Here is a tiny trained network, its code and every weight. The questions are about switching its units off for an input and a target symbol, where a switched-off unit gives its printed mean instead of its output.

import numpy as np


def w(rows, s, z=0):
    codes = np.array(rows[::2]) - 128.0
    scale = np.full(codes.shape[1], s)
    scale[-1] = z or s
    return codes * scale


def f(y):
    return np.maximum(y, 0)


def softmax(a):
    e = np.exp(a - a.max(-1, keepdims=True))
    return e / e.sum(-1, keepdims=True)


def log_softmax(a):
    a = a - a.max(-1, keepdims=True)
    return a - np.log(np.exp(a).sum(-1, keepdims=True))


def net(x, mask):
    ids = ['αγδζηθμξπσφψω'.index(c) for c in x.split()]
    T = len(ids)
    res = E[ids] + P[:T]
    u = 0
    for l in range(2):
        r = res
        for j in range(2):
            rows = slice(2 * j, 2 * j + 2)
            q, k, v = (r @ M[l][rows].T for M in (Q, K, V))
            z = softmax(np.where(np.tri(T) > 0, q @ k.T / 2**0.5, -1e9)) @ v
            o = O[l][rows]
            res = res + np.where(mask[u + j], z, o[:, -1]) @ o[:, :-1]
        u += 2
        y = f(res @ A[l][:, :-1].T + A[l][:, -1])
        res = res + np.where(mask[u : u + 4], y, B[l][:, -1]) @ B[l][:, :-1]
        u += 4
    return log_softmax(res[-1] @ U[:, :-1].T + U[:, -1])


Q, K, V, O, A, B = {}, {}, {}, {}, {}, {}
E = w([
[112,181,161,100,121,128,88,142,156,107,140,150],'α',
[122,127,97,156,215,170,143,225,90,180,128,175],'γ',
[154,128,59,146,210,163,65,111,183,172,96,99],'δ',
[42,184,80,53,132,143,143,117,151,110,156,151],'ζ',
[207,165,113,145,133,93,142,219,162,164,98,181],'η',
[75,104,154,89,123,146,152,108,133,128,102,174],'θ',
[92,59,85,82,108,133,159,112,125,109,179,171],'μ',
[113,121,115,139,120,112,109,133,97,100,136,161],'ξ',
[192,105,110,32,151,217,144,121,72,127,89,129],'π',
[173,150,109,187,126,163,198,114,112,180,109,119],'σ',
[168,158,160,88,172,150,132,107,74,252,122,62],'φ',
[107,180,143,171,148,173,116,109,113,62,176,148],'ψ',
[99,113,138,120,136,153,118,132,146,92,190,153],'ω',
],0.015)
P = w([
[103,164,216,124,181,80,128,81,92,70,132,151],'0',
[148,180,138,140,128,109,72,42,85,168,165,228],'1',
[72,60,180,121,99,123,166,91,149,112,120,142],'2',
[137,158,178,122,204,113,134,109,85,84,110,132],'3',
[151,146,101,146,117,146,74,83,135,190,163,190],'4',
[100,84,160,138,97,154,156,131,175,118,119,103],'5',
[158,169,152,128,175,127,131,134,90,119,95,107],'6',
[142,150,52,150,139,169,95,131,150,198,160,169],'7',
[120,75,139,136,80,173,167,160,173,142,89,78],'8',
[183,174,119,126,175,141,142,163,86,149,78,82],'9',
[140,176,11,127,133,194,113,178,177,234,133,134],'10',
[122,77,137,127,97,168,157,153,180,140,110,78],'11',
],0.012)
Q[0] = w([
[139,176,67,185,141,96,48,151,153,142,175,163],'L0H0',
[205,171,117,162,219,98,167,143,3,99,136,119],'L0H0',
[165,170,159,142,83,66,105,90,117,89,172,114],'L0H1',
[34,64,120,18,76,164,192,176,150,130,90,172],'L0H1',
],0.053)
K[0] = w([
[87,168,109,131,211,112,122,184,98,116,182,245],'L0H0',
[78,74,201,61,74,86,157,22,95,77,155,189],'L0H0',
[133,166,173,209,95,37,105,37,172,141,154,116],'L0H1',
[137,119,101,2,132,244,170,16,84,188,39,94],'L0H1',
],0.043)
V[0] = w([
[169,144,72,124,254,148,187,83,137,126,202,91],'L0H0',
[90,199,180,72,77,141,69,188,67,77,152,80],'L0H0',
[61,146,124,132,94,94,122,121,149,100,52,149],'L0H1',
[212,110,152,131,163,190,60,141,163,94,162,141],'L0H1',
],0.0049)
O[0] = w([
[132,158,7,244,249,185,118,124,191,13,180,129,230],'L0H0',
[169,210,231,60,123,66,102,157,106,153,145,37,31],'L0H0',
[9,117,155,77,97,158,116,125,123,176,95,114,5],'L0H1',
[189,92,154,158,158,133,102,137,73,82,163,133,247],'L0H1',
],0.0017,0.0018)
A[0] = w([
[94,65,114,165,96,104,157,151,160,169,138,153,95],'L0N0',
[128,149,40,135,97,95,84,100,135,118,175,117,41],'L0N1',
[120,100,94,147,142,5,103,135,36,44,87,87,2],'L0N2',
[80,87,137,110,109,114,138,129,154,158,197,65,67],'L0N3',
],0.016,0.0085)
B[0] = w([
[117,202,136,115,125,170,57,131,103,99,111,76,253],'L0N0',
[173,116,199,132,138,105,138,118,84,174,77,173,172],'L0N1',
[60,102,28,122,73,98,57,71,2,89,40,112,135],'L0N2',
[184,121,152,187,141,102,109,109,78,98,111,113,157],'L0N3',
],0.01,0.0038)
Q[1] = w([
[70,101,147,149,2,82,111,126,208,53,143,106],'L1H0',
[126,147,148,117,85,93,105,178,183,74,121,116],'L1H0',
[225,140,109,149,219,97,94,106,107,214,132,174],'L1H1',
[100,131,129,84,193,180,119,189,91,88,139,170],'L1H1',
],0.052)
K[1] = w([
[211,90,47,141,135,192,163,210,110,207,70,57],'L1H0',
[206,145,115,105,146,140,124,204,169,146,124,56],'L1H0',
[32,109,206,87,95,44,75,49,106,37,189,219],'L1H1',
[119,78,116,4,129,162,174,174,124,145,35,196],'L1H1',
],0.038)
V[1] = w([
[90,102,164,100,168,151,125,29,74,240,181,7],'L1H0',
[31,121,142,217,169,100,115,168,122,194,141,117],'L1H0',
[147,77,133,99,194,87,29,92,216,102,72,132],'L1H1',
[105,63,155,54,157,127,60,210,97,137,177,155],'L1H1',
],0.012)
O[1] = w([
[127,103,2,169,209,196,217,123,17,218,74,12,134],'L1H0',
[96,158,104,230,175,124,77,174,134,166,151,104,114],'L1H0',
[103,64,151,112,171,90,14,29,200,175,170,127,149],'L1H1',
[106,86,118,94,203,129,129,186,81,148,151,133,251],'L1H1',
],0.0039,0.0033)
A[1] = w([
[181,82,193,186,139,43,204,126,154,138,131,115,3],'L1N0',
[102,78,163,136,144,55,190,136,180,139,68,129,67],'L1N1',
[83,5,107,105,63,155,152,129,153,94,174,89,130],'L1N2',
[70,52,145,95,123,144,141,179,128,84,180,72,119],'L1N3',
],0.026,0.0052)
B[1] = w([
[144,73,60,123,138,105,147,163,115,162,219,15,152],'L1N0',
[219,183,67,176,171,101,119,108,118,149,142,115,157],'L1N1',
[141,176,102,143,172,50,161,64,193,96,5,157,206],'L1N2',
[124,67,141,87,63,171,127,179,104,177,184,129,253],'L1N3',
],0.012,0.0063)
U = w([
[195,177,92,139,101,134,96,69,87,204,176,225,218],'α',
[129,107,99,138,86,203,84,121,143,199,176,183,206],'γ',
[85,110,43,131,185,184,44,89,221,111,129,95,157],'δ',
[30,218,28,32,152,140,134,114,168,111,191,107,74],'ζ',
[146,188,216,85,127,67,85,176,173,78,123,73,176],'η',
[82,151,249,118,152,106,138,104,91,206,74,48,2],'θ',
[122,100,94,146,112,80,73,131,71,99,97,106,58],'μ',
[163,123,96,129,112,70,121,175,121,118,133,117,66],'ξ',
[152,83,94,101,122,95,193,150,151,118,111,165,61],'π',
[116,175,174,211,132,189,174,110,126,2,135,66,185],'σ',
[95,75,106,177,138,137,178,99,114,132,135,65,91],'φ',
[116,102,200,182,205,98,179,197,103,94,107,138,108],'ψ',
[209,76,182,103,169,162,135,123,82,40,121,99,50],'ω',
],0.0086,0.0057)

Each question gives the input, a string of symbols that net reads in full, and the target symbol t.
The units are the heads (2 rows each of Q, K, V and O) and the neurons (one row each of A and B). Each row of codes is followed by its name. A weight is (code - 128) times the scale printed after its matrix; where a second scale follows, it is the last column's (O, A, B and U).
mask holds one flag per unit, layer by layer, with each layer's heads first. A switched-off unit (its flag False) gives its mean, the last column of its rows in O or B, instead of its output. The means were averaged over made-up inputs and are rounded, as every weight is.
A unit's drop is (log p(t) with every unit on - log p(t) with that unit switched off) / (log p(t) with every unit on - log p(t) with every unit switched off).
The circuit of an input: a set's keep is (log p(t) with only the set's units on - log p(t) with every unit switched off) / (log p(t) with every unit on - log p(t) with every unit switched off). Starting from all 12 units, units are removed one at a time, each time the one whose removal leaves the highest keep (on an exact tie, the one counted first), for as long as the keep stays at least 0.8.
circuit, biggest first: the units of the circuit, biggest drop first
top k neurons: the k neurons with the biggest drops, biggest first
k most important neurons of layer l: the k neurons of layer l with the biggest drops, biggest first
input δ σ γ γ γ μ γ θ φ θ η θ, target η: most important neuron of layer 1 -> L1N2
input π π θ ω ψ α, target π: circuit, biggest first -> L1N2; L1H0; L0N0
input ψ γ ψ, target γ: circuit, biggest first -> L1N3; L1H1
input μ ξ α, target α: top 3 neurons -> L1N1; L0N0; L1N3
input φ θ θ σ π ψ, target π: top 2 neurons -> L1N2; L1N3
input ω θ ω θ η ω, target η: top 3 neurons -> L1N2; L0N0; L0N3
input η θ ζ μ, target π: circuit, biggest first -> L1N2; L0N0; L1N3
input θ θ φ γ α ω θ, target α: top 2 neurons -> L0N0; L1N1
input π γ γ θ δ θ, target δ: circuit, biggest first -> L1H1; L1N2
input θ ζ π ω η α π α ω σ, target φ: circuit, biggest first -> L0N0; L1N0
input ζ σ θ, target σ: circuit, biggest first -> L1H1; L0N0
input ω η φ, target φ: top 2 neurons -> L1N0; L0N3
input η θ γ δ θ ξ γ γ φ, target φ: circuit, biggest first -> L1N0; L0N0; L0N3
input φ θ ζ, target φ: circuit, biggest first -> L1H0
input ζ π ξ, target π: circuit, biggest first -> L1N2; L1H0
input π γ ξ π η θ ζ γ ω ω θ α, target γ: circuit, biggest first -> L1N3; L1H1
input π θ ψ γ ξ π γ γ π δ π ω, target π: circuit, biggest first -> L1N2; L1N3
input θ θ γ φ ω γ θ γ θ, target γ: top 2 neurons -> L1N3; L0N0
input γ σ ζ ψ π γ σ α α, target σ: circuit, biggest first -> L1H1; L1N3
input η π θ γ ζ μ π φ μ, target φ: top 3 neurons -> L0N0; L1N3; L0N3
input δ ζ π σ, target φ: most important neuron of layer 0 -> L0N0
input γ γ μ, target γ: top 2 neurons -> L0N0; L1N3
input θ α δ α γ α γ π π θ μ, target α: top 3 neurons -> L0N1; L1N3; L0N3
input ω γ θ σ ψ δ ψ σ ω, target σ: 2 most important neurons of layer 0 -> L0N3; L0N0
